B:
0: [  26   35  240  143  -21 -215   16  340  288  165   76  261 -175  103
    6  -38  -28  201   93   92 -172   11  109  235  166   83 -273   56
  293 -129  -43  144  204  210   -8]
1: [-380   73   66 -196  -14   73  100 -110   31   28   90  -83  207  160
   24 -189 -163  -77  -19 -115   -6   86  -22  266 -224    0  353  246
 -146 -165   70  111  -77  220  -26]
2: [ -24   35 -321  -21    4    5   -8 -494   19 -263  -55 -628  295   22
  -19 -345 -140 -299   38 -271  184   38 -132  -48 -226   43  366  110
 -196  317  -45   22  -75  -45  142]
3: [ 213   14  100  119  -85 -119  -14  139  190   61  -16  257 -181  -20
   25   54  -24  119  -42  130   45   18    1   -4  242  -83 -367 -102
  101 -112  -39  -60   75  -18  176]
4: [ -22    6  -10   70   17  -46   88  -82  133  -15    3  -49    9  -15
   46  -59 -128  -28   37   13   53   85  -21  109  -28  -41  -29   23
  -50  -34   -2   42   52   85  134]
5: [-141   43   29  -12   31  -93  130 -132  148   12   19 -195  157  184
  -13 -293  -97 -129   58  -74  -31   46  104  248 -105  102  210  195
   18   -8  -92   57   34  231   57]
6: [ 121   42   54   81  -30 -124   59  -22  227   28  -32   23  -23  104
  -12 -137  -32   -5    0   48   19    2   71   95  139   13 -119   29
  109  -44 -110  -47   48   85  157]
7: [-157  -58 -233  150  144   71  141 -332   72 -167    4 -379   99 -221
  111   -1 -280 -119  160  -91  143  206 -190  101 -292  -89  141   -7
 -272  125  121  194   80   44  157]
8: [ -22   53  124  -16  -57  -14   54   64  194   81   21  194  -46   75
   19   -8  -70   96  -54   68   22   30  -10  127  105  -76 -106   38
   35 -210    9   -3   -6   82  114]
9: [ -87  -94  177  111  -13 -103   80  257 -104   95   95  392 -206 -181
  165  213 -170   47   25  197   -1  207    1  122  -38 -144 -329 -118
 -168 -219  115   72  171  119   52]
10: [-114   40  -58  -48  -59   27  -66  -64   39  -74   53 -112   70  -18
   29  -74 -132    1    0 -139   59   53 -159   28 -103  -37   92   65
 -100   25   96  120  -17   -4   25]
11: [  78   50 -120   13  -78  -26  -75 -154   99 -121  -20 -181   60    1
   -3 -134  -74  -50  -20 -119  114    4 -127  -64   13  -21   17   13
  -39  110   -3    8  -23  -75  129]
12: [-309   27  117 -193 -103   83  -14   84 -132   32  124  211   35   -8
   92   50 -163   21 -101  -28   44  126 -126  106 -155 -133   83   78
 -243 -243  187   76  -66   73  -31]
13: [ 220   52  -16  144 -161 -226 -329  283  122  -75   70  -10 -159  -46
  -32  -55   12  157   70 -162  -67  -66 -153 -148  137   99 -283  -59
  244  257   35  188  171 -116  -61]
14: [-195   24  209 -229 -138  -51   66   69 -184  100   67  269   70  169
   49 -133  -68 -145 -167   63   30   84  121  142  -50  -58   68  119
 -187 -279  -12 -137  -84  169   23]
15: [ 294  -53 -294  348   72  -95  -25 -229  216 -219  -83 -353  -81 -271
   59   17 -145  -31  166  -54  164   84 -188 -132   13  -49 -229 -185
  -32  327   -6  105  170 -150  260]
16: [-426    1   40  -30   66  -22   62   32  -10    3  162 -149  114    3
   80 -102 -232  -38  153 -150  -99  163  -65  301 -356   66  268  195
 -128  -15  153  330  118  259 -135]
17: [ 321    1  157  195 -104 -110  -15  247  245  102  -32  469 -320 -111
   61  224  -11  237  -64  250   65   23  -24  -51  377 -167 -599 -223
  134 -212   -8  -93   99  -75  242]
18: [-327  -51  -94   43  174   64  295 -331   32  -57   25 -285  184  -59
  113 -114 -281 -210  125  -19   85  229   -8  297 -350  -51  291  126
 -311  -55   54  129   41  239  135]
19: [ 235   -3 -172  108  -49  -21  -12 -237   99 -150  -90 -148   -9 -117
   35  -35  -86  -84  -39   -3  215   44 -128 -146   86 -120 -147 -123
 -114  104  -35 -101  -22 -153  275]
20: [ 308   98   24  -60 -205  -67 -108  -47  162  -15  -81  133  -33  138
  -58 -123   72   18 -200   27  146 -106  -16 -147  324  -76 -209  -41
   98  -65 -119 -247 -123 -145  225]
21: [ -60  114  206 -196 -186 -140  -77  153   52   99   61  154   69  317
  -70 -282   44  -22 -125  -64  -74  -73  118  120  102   99   63  196
  133 -136  -86  -61  -60  138  -44]
22: [-415    2  -29 -109   65   29  135 -188  -90  -46   99 -258  235   49
   74 -198 -236 -194   69 -148   12  167  -29  264 -386   26  395  219
 -262  -17   89  180    6  236  -34]
23: [-179   56 -149  -11   16   -6  -41 -182   94 -135   61 -400  179   31
    1 -224 -158  -81  103 -253   14   48 -141  105 -229   78  283  161
  -57  184   62  225   28   70  -13]
24: [  94  110 -223  -68 -145   26 -225 -214   91 -206  -14 -333  133   18
  -52 -194  -52  -38  -57 -275  148  -58 -255 -186   -6   -5  129   45
  -25  232   39   36 -108 -200   82]
25: [ 322   49    2  142 -127 -227 -166  116  192  -40  -28    6 -115   45
  -46 -132   47   56    2  -32    6  -73   -3 -104  243   66 -288  -57
  232  154 -109  -17  107  -72  107]
26: [-106   28   44   32   30 -143  101  -57  134   19   29 -157   99  154
   -6 -263  -91 -107   84  -55  -60   49  110  234  -86  115  127  165
   52   24  -93   84   89  225   35]
27: [-299  -10  171   48  106 -121  227   61  128  123   96   -6   59  123
   61 -165 -164  -53  147   31 -138  139  159  420 -185   91  131  201
   12 -141  -21  187  161  386  -24]
28: [ 364   30 -169   82 -172  -93 -209  -87   44 -168  -74  -75  -75 -106
   -4  -32   -7  -19  -88  -65  196  -39 -181 -308  194  -87 -271 -169
  -16  197  -24 -115  -21 -275  212]
29: [ -53   17  -41  -50  -80   -9  -44  -71  -38  -74   30  -48   53  -28
   47  -67 -112  -68  -44  -72   97   71 -104  -11  -68  -62   27   18
 -152    1   59   13  -27  -19   77]
30: [-157   54  166 -136  -41 -139  151  -53   41  101   23   -2  169  316
  -25 -353  -39 -187  -46    2  -50   25  241  277  -41  101  203  238
   11 -146 -155  -86  -23  288   35]
31: [-283  127  173 -445 -364 -306 -440  330 -489  -33  227  -78  251  417
 -108 -557   74 -254 -133 -430 -205 -105   81  -16 -228  329  404  361
   34  213  -11   85  -49  130 -450]
32: [-336  -31   64  -91   19   -8  133  -57 -141   10   98  -18  120   16
  103  -92 -205 -157   20  -25   14  182   16  227 -281  -41  200  132
 -262 -126   83   92   24  214   -6]
33: [-353  -17  -23  -65   69  -13  157 -184  -77  -42   75 -233  203   46
   72 -206 -217 -212   77 -106   13  166   13  260 -344   28  336  187
 -239  -17   47  137   32  240    1]
34: [ 212  -31 -119  305   25  -84  -47   12  246  -96  -11  -63 -183 -247
   67  132 -130  138  139   18   76   80 -184  -56   82  -75 -339 -175
   49  146   63  158  189  -93  180]
35: [-140   74  397 -255 -238  -75  -47  397  -86  234  120  637 -103  206
   28    8    8  111 -226  133  -63   14   98  135  159  -84 -170   86
   12 -447   40 -111  -67  139  -49]
36: [  66   43 -136 -192 -316  -63 -447   63 -371 -225   85  -69   35  -90
   11  -80  -35 -105 -164 -285  149  -15 -296 -387  -72  -41  -15  -59
 -206  260  156    2  -93 -306  -83]
37: [-233   62   24  -22    5  -56    6   12  124   -1  100 -162  108  104
    7 -185 -133   -3   95 -156  -79   53  -41  223 -165   94  197  193
   36   25   48  226   76  184  -62]
38: [-369  -49   34  -40   28  -93   41   41 -213  -34  152 -118  105  -36
  103 -121 -219 -168  114 -117  -64  196  -11  222 -380   58  212  140
 -232   35  118  235  129  230 -128]
39: [ 296  -33   87  137 -119 -127  -18  137   56   35  -39  358 -243 -127
   73  147  -26   74  -91  207  125   61  -14 -111  271 -166 -498 -219
  -14 -129  -28 -153   70  -99  240]
40: [ 109    8   96  245  -16 -163  -86  310  282   54   75  170 -238  -99
   38  108  -75  257  143   31 -104   33  -83   84  134   17 -367  -69
  234   10   60  236  244   50   23]
41: [-383   24   82 -113   30  -38  116  -47  -28   34  111 -123  180  143
   42 -226 -174 -136   60 -106  -69  121   57  313 -283   76  322  247
 -123  -85   40  163   36  290  -77]
42: [ -73   60  265 -147 -143  -98   35  183   25  155   52  351  -23  207
    8 -107   -9    8 -138   95  -31   17  135  159  116  -25  -83   99
   32 -299  -49 -105  -35  163   40]
43: [  81  -42  101  308   72  -99   84  217  316   84   43  233 -266 -183
  100  219 -141  245  153  173  -41  125  -56  156  122  -83 -422 -130
  120 -115   69  191  251   91  138]
44: [-218   46   70 -128  -60  -10   25  -24  -10   13   74   -3  109  105
   29 -147 -117  -68  -40  -73    7   68  -16  155 -121   -6  164  151
 -105 -109   43   56  -34  134   -2]
45: [ 369   75  233  -62 -241 -178  -23  142  125  134  -85  459 -140  231
  -48 -109  140   18 -262  213   87 -105  188  -74  470  -81 -393  -66
  158 -257 -218 -390  -89  -33  246]
46: [  33   77  -74   52  -75  -83 -167   22  180  -87   45 -181   12   22
  -32 -133  -62   72   63 -189  -11  -27 -146  -15    6   66    1   63
  123  171   37  174   65  -27   -3]
47: [ 144  -67  -20  164  -80   38  -70  127    2  -53   26  314 -272 -371
  156  376 -162  183  -37  140  176  155 -270 -166   95 -286 -480 -288
 -191 -110  205   39   82 -196  200]
48: [-217   76   45 -137  -77  -77  -48   -6    8   -9   93 -133  157  188
  -22 -273  -81  -88    6 -180  -58   17    5  160 -143  107  248  219
   -2   19   10  117   -2  158  -79]
49: [  95   10  166  118  -83  -89  -31  273  178  105   50  372 -236  -76
   62  165  -62  224  -10  141  -15   51  -51   51  195 -103 -395 -100
  100 -189   59   55  116   17   94]
50: [ -99  -12   59   40  -12    1   64   41   41   21   49  147  -63 -102
   96   93 -162   49    1   62   55  134  -83   99  -47 -124 -120  -30
 -131 -152  101   73   54   63   98]
51: [   5  137  -22 -291 -279  -10 -263  -47 -103  -93   31  -42  150  188
  -69 -247   21  -80 -216 -221  100  -92 -127 -160   39   -3  159  117
  -58   38   14 -107 -204 -134   -9]
52: [-111   30  102    3   23   60  201  -69  220   88    0  155   -8   32
   64   23 -134   58  -32  122   64   99    4  222   32 -128  -45   51
  -66 -286   19   -8  -18  145  187]
53: [ 218    6   97  135 -126 -130 -118  246  123   35   21  303 -236  -93
   39  128  -25  172  -29  100   28   20  -71  -75  229  -90 -433 -148
  103  -67   30    4  110  -76  115]
54: [  50   76 -109  -93 -130  -85 -123 -172    9 -133  -10 -264  162  131
  -53 -303  -25 -160  -61 -197   91  -43  -56  -68  -25   64  159  107
  -26  173  -62  -43  -75  -46   63]
55: [ -66   33   56 -147 -124 -102  -10  -61 -123  -11   24   -7  122  157
    3 -243  -46 -195 -109  -51   54   32   74   46  -47   19  113  115
 -115  -39  -64 -104  -60   81   43]
56: [-252    1  -60   56  125  -26  181 -215  131  -37   38 -317  172   56
   42 -217 -197 -135  151  -99  -13  134   16  290 -258   67  276  182
  -93   44   -2  189   82  245   50]
57: [-107  -26   50   30  -16    8   59   37    3   11   55  150  -68 -127
  110  109 -172   30    2   64   64  144  -95   85  -65 -135 -118  -43
 -171 -150  120   72   54   50   98]
58: [-123   33   60  -86  -46  -44   80  -78   14   18   27   -4  102  121
   25 -172  -96 -119  -44  -11   40   65   50  143  -65  -11  110  115
  -98 -109  -31  -29  -32  138   79]
59: [ -53   97  -23 -147 -118   56  -40 -141   87  -45    3  -53  115  105
  -17 -145  -68  -21 -113 -103  110  -11 -107    4   11  -60  122   98
  -70  -73   19  -42 -137  -26  105]
60: [ 274   33   73  102 -133 -206 -106  150  156   20  -19  146 -131   62
  -21  -85   38   55  -34   42    8  -48   39  -57  255   14 -317  -60
  181   26 -104  -73   88  -32  120]
61: [-216   13  177  -45  -44 -149    6  198  -30   81  124  100   11  111
   35 -139 -100  -27   47  -39 -121   82   78  227 -119   80   49  147
    9  -84   25  145  110  232  -99]
62: [-350   18   26 -120   45  -79  168 -180  -55   -6   68 -268  267  206
   21 -360 -159 -269   62 -127  -41  111  135  319 -310  120  417  280
 -149  -12  -51   88   13  315  -32]
63: [ 172   34    1  112 -108 -124 -144  126  152  -37   17   58 -127  -49
    8   -3  -39  113   14  -30   20   -8 -109  -69  140  -16 -255  -67
  112   69   15   67   89  -76   79]
64: [-141   22 -145  -26   43   -8   99 -328   55 -120   -9 -384  228   73
   12 -280 -152 -216   50 -152   90   78  -25  130 -212   38  302  151
 -152  108  -32   50  -24  111  106]
65: [ 366  124   54  -19 -281 -147 -307  198  170  -18  -17  193 -135  108
  -87  -81  114  159 -159  -55   50 -160  -92 -237  385   -4 -336  -65
  249   44  -66 -114  -40 -205   93]
66: [ 349  -25   89  285  -48 -115   -3  210  298   58  -40  377 -347 -188
   74  255  -42  258   11  239   68   46  -67  -55  349 -168 -635 -253
  142 -133    3  -25  162  -93  258]
67: [ 153   11  344  -27 -203 -218  -54  422   -6  196   49  615 -239  101
   34   48   48  114 -151  222  -47    5  146   33  302  -62 -454  -71
  120 -297  -63 -158   64   70   61]
68: [  -3   63  135 -168 -172 -165  -51   47  -81   33   24   82   90  251
  -36 -293   24 -156 -133  -44    1  -28  133   51   52   62   56  135
    4  -62 -115 -140  -60  101   15]
69: [ 472   76  264  125 -143 -195   86  177  439  210 -126  509 -250  210
  -57  -32  142  175 -164  329   40 -116  228   33  616  -75 -565 -109
  355 -313 -268 -335    7   21  344]
70: [ -85    1  300  -64 -149  -95  -28  383  -64  170  115  553 -187    9
   87  135  -64  138 -104  158  -48   88   22  102  102 -110 -298  -26
  -30 -326   93    0   64  102  -12]
71: [-113   80  -79 -217 -123   80  -30 -247  -58  -98    0 -148  207  104
   -2 -197  -91 -152 -146 -145  166   19 -111  -26  -94  -69  252  116
 -216  -33   30  -83 -189  -37  103]

[ -40 -132    1    1  -79  -53   85   33  129  -90  100  155   -9  118
   82    5  -46  108  -35  -11 -114  234  -52  -96 -144  -41   62  -64
   90]  45
[ -92   20   82  118  -13   -4  -23   23   18   92  -36  -77   35  -72
  -46   95   39  -95  -70  -22  104 -119  177  116  123   13  -97   12
   30]  18
[ -29   41 -196 -100    1 -124   13  -49  401  155  336  168 -134 -132
  107   84 -121  266 -158 -103    1  407  216 -215 -140  186  110   24
  219]  19
[  58  244 -272 -142   50  -45   -7 -183  148  196 -235  153  -15 -146
   57 -106 -133  334   28 -156  127  163  -97 -159 -361  121  366 -158
  126]  27
[ -54 -300  353  296 -164  120  179  124 -334 -420 -216 -105  249  339
  -52  -35  154 -152   13  154 -112 -160 -310  212  171 -125 -249  -78
  -37]  31
[-156    6   74   -9  -74  -77  138   40  142   48  223  174   27   92
   88  135  -48   39  -82  -86  -70  214  129 -100   43   35  -58    6
  202]  36
[-122  -13   50   10  -61  -64  110   28  158   34  221  132   11   54
   76  120  -38   66 -103  -65  -52  213  125  -84   39   71  -59   13
  188]  71
[-103   15   68   60  -39  -95  -57  -18  -21  142 -117   54  -20  -22
  105   46   70 -134    8 -104    4  -42  103  138 -116  -90   90  -66
  -88]  57
[-120   86  172  144  -21  110   81   46 -135   10 -208 -116  190   24
 -172   81    9 -102  -10   16  166 -294   59  106  264  -15 -192  -16
  116]  38
[ -30   98  -18    3   -5   48   68  -31   -9   27 -220   40  102   16
  -74  -28  -75  105   31  -37  100  -63  -72  -45  -56  -13   69 -101
  124]  61
[   4 -203   28  123  -47   -6  -53   64   75  -93    8  -62  -38   -1
  -24   -1   35  -27  -60   77   -5    6   44   79  -43  -72  -31  -25
  -56]  63
[  23 -135   55  196  -26   35  -49   20   -3  -81  -63 -173   28  -66
  -58    7   88  -22 -101   74   80  -73   39  161   72   58 -102    1
  -42]  56
[ -27  185 -351 -327   72 -135 -187  -66  328  385 -228  329 -227 -142
   30  -91 -265  140  196 -180   74   43  128 -249 -617 -352  572 -219
  -31]  43
[ -49  109 -135 -122    4  -52   30  -42  195  138  -23  193  -30  -26
   20    3 -148  176   15 -103   40  142   47 -182 -208  -32  194  -95
  155]  8
[  11 -198   75  169  -43   90  -11   88  -10 -173  -94 -144   56   32
 -145  -17   26  -25  -41  134   59 -134  -17   91   82  -78 -127  -27
  -12]  26
[ -29  -40 -112  -72  -22 -135 -110  -26  160  141  -64  174 -144  -40
  131  -34  -36   16   51  -98  -47  122   61  -22 -373 -170  287 -122
  -93]  17
[ -16  -49   35  159  -18  112  156   52  184 -134  291 -159  117  -55
 -172  130  -48  207 -258  106  128  122  143  -79  393  329 -346  127
  342]  11
[-72 -25  94 102 -51   5  59  15 -26 -26 -58  -2  78  43   1  44  32 -17
 -43 -15  26 -15   7  62  47  16 -59 -32  61]  44
[  -5  164  -83   -1   20  -24  -10 -109   24  142 -215   38   38 -103
   30  -31  -24  125   -3 -110  116    8  -19    6 -152   86  171  -97
   60]  16
[  32  -46 -133   -5    5   47   35   19  252  -42  108    3  -12  -63
 -119    3 -135  241  -97   53   86  134   63 -164   -9   83  -10  -10
  203]  46
[  13   63   -7  150  -32  -45  104 -123   90   -1  176  -68   76 -117
  124   69   87  228 -254  -72   55  306   30   39  115  478  -98   63
  201]  29
[-47 -71  43  39 -71   0 113  25  45 -99  13  90  66 117  27   8 -32  98
 -29  -4 -50 127 -79 -60 -45  -1  -2 -61 123]  68
[-151  135  135   31  -35   41  101   17 -125   76 -253   67  156   96
  -65   49  -38  -79   75  -74   81 -200  -10   32   54 -120  -13  -95
   98]  70
[-79 138  -6  13  -4 -26  38 -47  70 145 -39  40  43 -70   8  66 -36  61
 -52 -99  97  23 108 -15  10  89  23 -25 132]  50
[  25  -21  -99   52    2  -43  -64  -45  161   64   22  -26  -54 -134
   20    5   -7  116  -97  -24   71  109   92    8  -94  103   70  -18
   35]  66
[ -13 -164  -74   41  -38  -77  -10   41  313  -14  344   37 -115  -63
   54   82  -30  135 -181   19  -42  301  189  -81  -25  108  -42   55
  113]  2
[ -94 -321   99   55 -104  -46   -8  176  145 -137  169   94  -78  166
    4   54  -22 -116  -13   84 -151   71   91  -16  -68 -285  -55  -27
  -36]  20
[-86  18   5   9 -26 -30  36  20 131  76  70  67   5 -17  -6  78 -50  38
 -58 -47  36  62 128 -46  10  10 -10 -10 126]  39
[-20 -53  -3  65 -26  -9  -6   3  77  -1 -20  -7   2 -28  -5  16  -3  39
 -55  -2  38  33  43  21 -41  11  12 -36  36]  53
[  61 -205 -129   -7  -30  -49 -114   25  179  -47  -53   64 -135  -13
   18  -92  -46   82   19   41  -43  107  -29  -36 -325 -174  207 -109
  -98]  13
